Below are the code and all the weights of a small trained network. Each question names an input and a target symbol and asks about switching units off, where a switched-off unit gives its printed mean instead of its output.

import numpy as np


def w(rows, s, z=0):
    codes = np.array(rows[::2]) - 128.0
    scale = np.full(codes.shape[1], s)
    scale[-1] = z or s
    return codes * scale


def norm(h):
    return h / np.sqrt((h * h).mean(-1, keepdims=True) + 1e-5)


def f(y):
    return np.maximum(y, 0)


def softmax(a):
    e = np.exp(a - a.max(-1, keepdims=True))
    return e / e.sum(-1, keepdims=True)


def log_softmax(a):
    a = a - a.max(-1, keepdims=True)
    return a - np.log(np.exp(a).sum(-1, keepdims=True))


def net(x, mask):
    ids = ['ΓΛΞΩαεζηπσφψ'.index(c) for c in x.split()]
    T = len(ids)
    res = E[ids] + P[:T]
    u = 0
    for l in range(2):
        r = norm(res)
        for j in range(2):
            rows = slice(2 * j, 2 * j + 2)
            q, k, v = (r @ M[l][rows].T for M in (Q, K, V))
            z = softmax(np.where(np.tri(T) > 0, q @ k.T / 2**0.5, -1e9)) @ v
            o = O[l][rows]
            res = res + np.where(mask[u + j], z, o[:, -1]) @ o[:, :-1]
        u += 2
        y = f(norm(res) @ A[l][:, :-1].T + A[l][:, -1])
        res = res + np.where(mask[u : u + 4], y, B[l][:, -1]) @ B[l][:, :-1]
        u += 4
    return log_softmax(norm(res)[-1] @ U[:, :-1].T + U[:, -1])


Q, K, V, O, A, B = {}, {}, {}, {}, {}, {}
E = w([
[127,134,112],'Γ',
[137,103,179],'Λ',
[241,132,71],'Ξ',
[124,202,255],'Ω',
[113,164,210],'α',
[204,104,115],'ε',
[163,237,111],'ζ',
[193,107,164],'η',
[185,102,167],'π',
[132,102,163],'σ',
[162,219,114],'φ',
[117,170,100],'ψ',
],0.016)
P = w([
[254,131,230],'0',
[239,131,228],'1',
[227,129,228],'2',
[211,132,225],'3',
[200,134,219],'4',
[183,141,220],'5',
[173,145,215],'6',
[160,147,215],'7',
[145,156,212],'8',
[132,160,211],'9',
[116,162,215],'10',
[105,167,215],'11',
[122,146,212],'12',
],0.0043)
Q[0] = w([
[171,135,235],'0.h1',
[122,96,181],'0.h1',
[172,183,222],'0.h2',
[245,103,254],'0.h2',
],0.0095)
K[0] = w([
[64,66,153],'0.h1',
[117,91,131],'0.h1',
[20,136,243],'0.h2',
[126,110,254],'0.h2',
],0.011)
V[0] = w([
[204,48,88],'0.h1',
[150,255,113],'0.h1',
[5,150,168],'0.h2',
[164,187,215],'0.h2',
],0.0072)
O[0] = w([
[174,90,138,142],'0.h1',
[198,105,112,189],'0.h1',
[118,133,201,103],'0.h2',
[2,40,38,254],'0.h2',
],0.0059,0.0079)
A[0] = w([
[167,254,154,37],'0.n1',
[121,237,71,168],'0.n2',
[123,184,127,4],'0.n3',
[131,253,221,228],'0.n4',
],0.0092,0.0027)
B[0] = w([
[65,114,1,206],'0.n1',
[245,73,213,254],'0.n2',
[135,74,74,149],'0.n3',
[204,35,69,238],'0.n4',
],0.0053,0.0052)
Q[1] = w([
[193,104,140],'1.h1',
[144,76,186],'1.h1',
[114,94,61],'1.h2',
[99,163,250],'1.h2',
],0.024)
K[1] = w([
[215,198,67],'1.h1',
[193,177,138],'1.h1',
[10,185,139],'1.h2',
[238,26,76],'1.h2',
],0.011)
V[1] = w([
[178,106,45],'1.h1',
[63,104,164],'1.h1',
[110,57,15],'1.h2',
[1,42,43],'1.h2',
],0.0097)
O[1] = w([
[11,81,168,245],'1.h1',
[188,77,154,40],'1.h1',
[249,180,255,167],'1.h2',
[208,70,194,132],'1.h2',
],0.0084,0.011)
A[1] = w([
[194,119,162,115],'1.n1',
[1,132,121,17],'1.n2',
[148,117,103,45],'1.n3',
[168,146,138,3],'1.n4',
],0.017,0.0035)
B[1] = w([
[66,166,179,175],'1.n1',
[117,170,230,254],'1.n2',
[186,93,155,137],'1.n3',
[247,117,109,137],'1.n4',
],0.011,0.0093)
U = w([
[252,136,202,61],'Γ',
[124,165,87,246],'Λ',
[112,163,170,75],'Ξ',
[136,71,106,228],'Ω',
[167,61,164,120],'α',
[132,139,135,84],'ε',
[35,138,110,135],'ζ',
[144,137,146,86],'η',
[64,61,131,102],'π',
[208,138,111,255],'σ',
[126,149,151,89],'φ',
[115,219,132,89],'ψ',
],0.025,0.0097)

Each question gives the input, a string of symbols that net reads in full, and the target symbol t.
The units are the heads (2 rows each of Q, K, V and O) and the neurons (one row each of A and B). Each row of codes is followed by its name. A weight is (code - 128) times the scale printed after its matrix; where a second scale follows, it is the last column's (O, A, B and U).
mask holds one flag per unit, layer by layer, with each layer's heads first. A switched-off unit (its flag False) gives its mean, the last column of its rows in O or B, instead of its output. The means were averaged over made-up inputs and are rounded, as every weight is.
A unit's drop is (log p(t) with every unit on - log p(t) with that unit switched off) / (log p(t) with every unit on - log p(t) with every unit switched off).
The circuit of an input: a set's keep is (log p(t) with only the set's units on - log p(t) with every unit switched off) / (log p(t) with every unit on - log p(t) with every unit switched off). Starting from all 12 units, units are removed one at a time, each time the one whose removal leaves the highest keep (on an exact tie, the one counted first), for as long as the keep stays at least 0.8.
circuit, biggest first: the units of the circuit, biggest drop first
most important unit: the unit with the biggest drop
top k neurons: the k neurons with the biggest drops, biggest first
top k neurons in layer l: the k neurons of layer l with the biggest drops, biggest first
input Ξ Ξ α π φ Ξ Ξ ζ π α ψ ζ, target π: most important unit -> 0.n2
input ζ Λ φ, target Ω: circuit, biggest first -> [0.n2, 0.n1, 1.n2, 0.n4]
input σ Ξ η π ψ π Ω Γ φ, target Γ: circuit, biggest first -> [0.n4, 1.h2]
input ψ ζ Γ π α φ ζ φ ζ, target π: top 4 neurons -> [0.n1, 0.n2, 0.n4, 1.n1]
input ζ π Ω Γ φ φ Ξ π ζ ζ, target Γ: circuit, biggest first -> [0.n4, 0.n2]
input Ξ ζ Γ ψ η ε, target Γ: top 2 neurons in layer 0 -> [0.n4, 0.n2]
input Ξ Λ Ξ Λ ζ Ξ ζ, target Ω: top 4 neurons -> [0.n1, 0.n4, 0.n2, 1.n2]
input ζ σ ψ Ξ, target α: top 3 neurons -> [0.n1, 0.n4, 1.n2]
input Ξ φ φ Γ η ζ σ φ, target α: top 4 neurons -> [0.n2, 0.n1, 0.n4, 1.n2]
input Γ ψ Ξ η α Ξ Ξ Ξ α Ξ Λ φ, target Ω: circuit, biggest first -> [0.n4, 0.n1, 1.n2, 0.n2]
input ε η Ξ ζ, target Λ: top 3 neurons in layer 0 -> [0.n2, 0.n1, 0.n4]
input ζ φ Ξ, target σ: top 2 neurons -> [0.n1, 0.n2]
input Ξ σ Ξ, target α: top 3 neurons in layer 0 -> [0.n1, 0.n4, 0.n2]
input σ Ξ Ξ ζ, target α: top 2 neurons -> [0.n2, 0.n4]
input Ξ Ξ ψ Ξ η Ξ ψ Ξ Ξ, target σ: top 2 neurons -> [1.n2, 1.n1]
input α Ξ ψ φ, target π: most important unit -> 0.n1
input π ζ φ Ξ α Ξ ε, target π: top 2 neurons -> [0.n2, 1.n1]
input ζ ψ ζ, target Λ: top 2 neurons -> [1.n2, 0.n4]
input η Ω Ξ Ω Ξ Λ ψ ζ ψ Ξ Ω φ, target ζ: top 2 neurons -> [0.n2, 0.n1]
input φ Ξ Ξ Ξ Ξ ζ φ Ξ α ζ ψ Γ, target Γ: most important unit -> 0.n4
input Ξ Γ φ, target Γ: top 2 neurons -> [0.n2, 1.n4]
input Ξ π Ω π ζ, target ζ: top 2 neurons in layer 0 -> [0.n1, 0.n2]
input π φ φ Ξ Λ Ξ, target Ω: top 3 neurons -> [0.n1, 1.n2, 0.n4]
